Here is a tiny trained network, its code and every weight. The questions are about switching its units off for an input and a class, where a switched-off unit gives its printed mean instead of its output.

import numpy as np


def w(rows, s, z=0):
    codes = np.array(rows[::2]) - 128.0
    scale = np.full(codes.shape[1], s)
    scale[-1] = z or s
    return codes * scale


def norm(h):
    return h / np.sqrt((h * h).mean(-1, keepdims=True) + 1e-5)


def f(y):
    return np.maximum(y, 0)


def log_softmax(a):
    a = a - a.max(-1, keepdims=True)
    return a - np.log(np.exp(a).sum(-1, keepdims=True))


def net(x, mask):
    res = np.array(x, float).reshape(1, 5) / 4 @ E
    u = 0
    for l in range(4):
        y = f(norm(res) @ A[l][:, :-1].T + A[l][:, -1])
        res = res + np.where(mask[u : u + 7], y, B[l][:, -1]) @ B[l][:, :-1]
        u += 7
    return log_softmax(norm(res)[-1] @ U[:, :-1].T + U[:, -1])


A, B = {}, {}
E = w([
[122,1,122,87,118,85,131,88],'x0',
[100,137,117,130,173,109,78,103],'x1',
[178,136,64,95,187,190,169,80],'x2',
[20,100,164,174,175,149,189,121],'x3',
[121,132,102,120,123,111,139,133],'x4',
],0.0097)
A[0] = w([
[96,108,160,194,223,188,187,196,211],'L0N0',
[140,72,124,100,85,107,123,74,21],'L0N1',
[151,181,208,112,51,2,70,143,96],'L0N2',
[229,192,186,35,117,74,81,151,131],'L0N3',
[198,119,18,83,198,193,67,54,127],'L0N4',
[200,27,137,80,240,31,174,42,2],'L0N5',
[184,31,149,120,72,72,175,156,56],'L0N6',
],0.0066,0.0041)
B[0] = w([
[64,126,94,51,70,110,205,113,254],'L0N0',
[137,91,180,42,149,89,80,156,152],'L0N1',
[158,58,65,254,144,223,174,203,206],'L0N2',
[95,128,40,73,84,148,87,127,211],'L0N3',
[144,66,102,140,73,196,204,179,245],'L0N4',
[196,147,173,38,175,106,178,122,202],'L0N5',
[177,208,162,82,226,31,147,126,172],'L0N6',
],0.0077,0.0066)
A[1] = w([
[155,121,123,97,190,82,102,50,4],'L1N0',
[85,118,202,222,38,23,54,147,73],'L1N1',
[174,40,134,113,105,129,121,143,66],'L1N2',
[110,227,159,159,167,171,123,144,119],'L1N3',
[112,91,164,70,170,46,120,67,102],'L1N4',
[178,138,112,44,124,143,252,143,179],'L1N5',
[169,254,168,227,157,107,128,113,31],'L1N6',
],0.008,0.0035)
B[1] = w([
[183,124,233,159,140,59,101,99,138],'L1N0',
[208,8,43,208,222,158,216,188,160],'L1N1',
[141,194,133,107,190,86,82,139,159],'L1N2',
[85,90,72,32,114,98,151,153,157],'L1N3',
[204,191,165,107,141,81,84,123,167],'L1N4',
[121,139,178,244,149,100,108,144,254],'L1N5',
[166,152,152,2,144,110,177,165,137],'L1N6',
],0.0079,0.011)
A[2] = w([
[132,203,108,186,155,174,189,192,106],'L2N0',
[129,227,101,84,35,158,110,190,103],'L2N1',
[165,182,81,88,190,209,179,73,77],'L2N2',
[170,137,118,98,112,158,175,70,2],'L2N3',
[93,93,64,20,163,160,110,149,46],'L2N4',
[54,220,134,15,129,130,104,205,113],'L2N5',
[255,122,94,184,105,134,142,136,171],'L2N6',
],0.0094,0.0042)
B[2] = w([
[244,16,202,165,185,15,103,133,249],'L2N0',
[59,160,181,22,226,15,95,93,198],'L2N1',
[95,30,55,134,126,69,126,215,175],'L2N2',
[116,12,181,125,234,65,195,207,136],'L2N3',
[38,199,252,244,64,74,120,40,145],'L2N4',
[254,158,184,27,121,30,117,32,179],'L2N5',
[38,148,140,152,43,234,104,68,254],'L2N6',
],0.0079,0.009)
A[3] = w([
[79,252,55,107,107,199,200,133,1],'L3N0',
[134,33,87,203,163,198,186,103,129],'L3N1',
[30,152,129,140,167,48,137,87,127],'L3N2',
[126,176,128,81,176,215,233,77,121],'L3N3',
[130,253,74,77,228,125,128,155,39],'L3N4',
[51,147,168,166,147,103,224,91,153],'L3N5',
[3,124,160,119,41,130,241,166,110],'L3N6',
],0.0079,0.0075)
B[3] = w([
[103,177,68,249,134,165,21,175,128],'L3N0',
[73,149,150,192,110,115,100,158,255],'L3N1',
[114,189,132,112,96,129,126,89,215],'L3N2',
[116,123,72,156,103,145,102,189,144],'L3N3',
[113,21,134,173,199,159,163,180,131],'L3N4',
[157,188,90,105,110,175,61,171,240],'L3N5',
[162,169,88,123,137,210,52,88,181],'L3N6',
],0.012,0.0071)
U = w([
[169,32,53,225,111,192,188,221,31],'0',
[198,122,196,1,180,20,144,72,32],'1',
[133,205,210,200,53,124,84,29,254],'2',
[122,206,35,38,25,251,62,77,115],'3',
],0.0085,0.0045)

Each question gives the input, the list of numbers given to net, and the class t.
The units are the neurons (one row each of A and B). Each row of codes is followed by its name. A weight is (code - 128) times the scale printed after its matrix; where a second scale follows, it is the last column's (A, B and U).
mask holds one flag per neuron, layer by layer. A switched-off neuron (its flag False) gives its mean, the last column of its row in B, instead of its output. The means were averaged over made-up inputs and are rounded, as every weight is.
A unit's drop is (log p(t) with every unit on - log p(t) with that unit switched off) / (log p(t) with every unit on - log p(t) with every unit switched off).
The circuit of an input: a set's keep is (log p(t) with only the set's units on - log p(t) with every unit switched off) / (log p(t) with every unit on - log p(t) with every unit switched off). Starting from the 12 units with the biggest drops (on a tie, the unit counted first), units are removed one at a time, each time the one whose removal leaves the highest keep (on an exact tie, the one counted first), for as long as the keep stays at least 0.8.
units of the circuit, in order: the units of the circuit, biggest drop first
unit that matters most: the unit with the biggest drop
k most important neurons: the k neurons with the biggest drops, biggest first
k most important neurons of layer l: the k neurons of layer l with the biggest drops, biggest first
input [-5,-2,4,6,-6], class 3: unit that matters most => L0N0
input [2,4,-3,-8,-8], class 3: units of the circuit, in order => [L2N0; L0N3]
input [-3,4,-4,-7,-3], class 3: 3 most important neurons => [L0N3; L1N5; L0N2]
input [-8,-5,-7,-4,1], class 1: 2 most important neurons of layer 2 => [L2N1; L2N0]
input [-7,6,8,6,1], class 0: 4 most important neurons of layer 2 => [L2N0; L2N6; L2N1; L2N2]
input [-7,-7,6,-3,8], class 1: 3 most important neurons => [L2N0; L2N1; L0N2]
input [-7,5,7,6,6], class 0: 4 most important neurons of layer 1 => [L1N5; L1N4; L1N2; L1N6]
input [-4,7,8,-6,-7], class 0: units of the circuit, in order => [L0N4; L2N2]
input [5,-3,-5,8,5], class 3: units of the circuit, in order => [L2N0; L3N6]
input [-4,2,8,7,1], class 0: 4 most important neurons of layer 2 => [L2N0; L2N6; L2N2; L2N1]
input [4,4,4,-4,0], class 0: 4 most important neurons => [L0N4; L0N5; L1N5; L0N0]
input [-1,1,-3,3,7], class 0: 4 most important neurons => [L0N3; L0N5; L2N6; L1N1]
input [-1,-8,6,8,8], class 2: 2 most important neurons of layer 3 => [L3N1; L3N6]
input [-2,-1,-2,4,6], class 3: units of the circuit, in order => [L0N0; L3N6]
input [-6,5,1,7,3], class 3: unit that matters most => L0N0
input [2,-8,1,-4,8], class 2: units of the circuit, in order => [L1N5; L2N6]
input [-1,0,-4,-5,0], class 3: 2 most important neurons => [L0N3; L1N5]
input [-8,8,0,5,-4], class 1: 2 most important neurons => [L2N5; L2N6]
input [-4,-1,-8,7,-6], class 0: 2 most important neurons => [L1N1; L2N6]
input [5,4,8,-6,-3], class 0: units of the circuit, in order => [L0N4]
input [3,-6,6,8,-6], class 3: 2 most important neurons => [L0N0; L3N5]
input [-5,-3,-2,4,7], class 1: 2 most important neurons => [L2N5; L2N6]
input [-6,-3,7,-4,6], class 0: 3 most important neurons => [L0N4; L2N2; L2N0]
input [5,-5,-2,-8,-5], class 3: 2 most important neurons => [L0N2; L2N0]
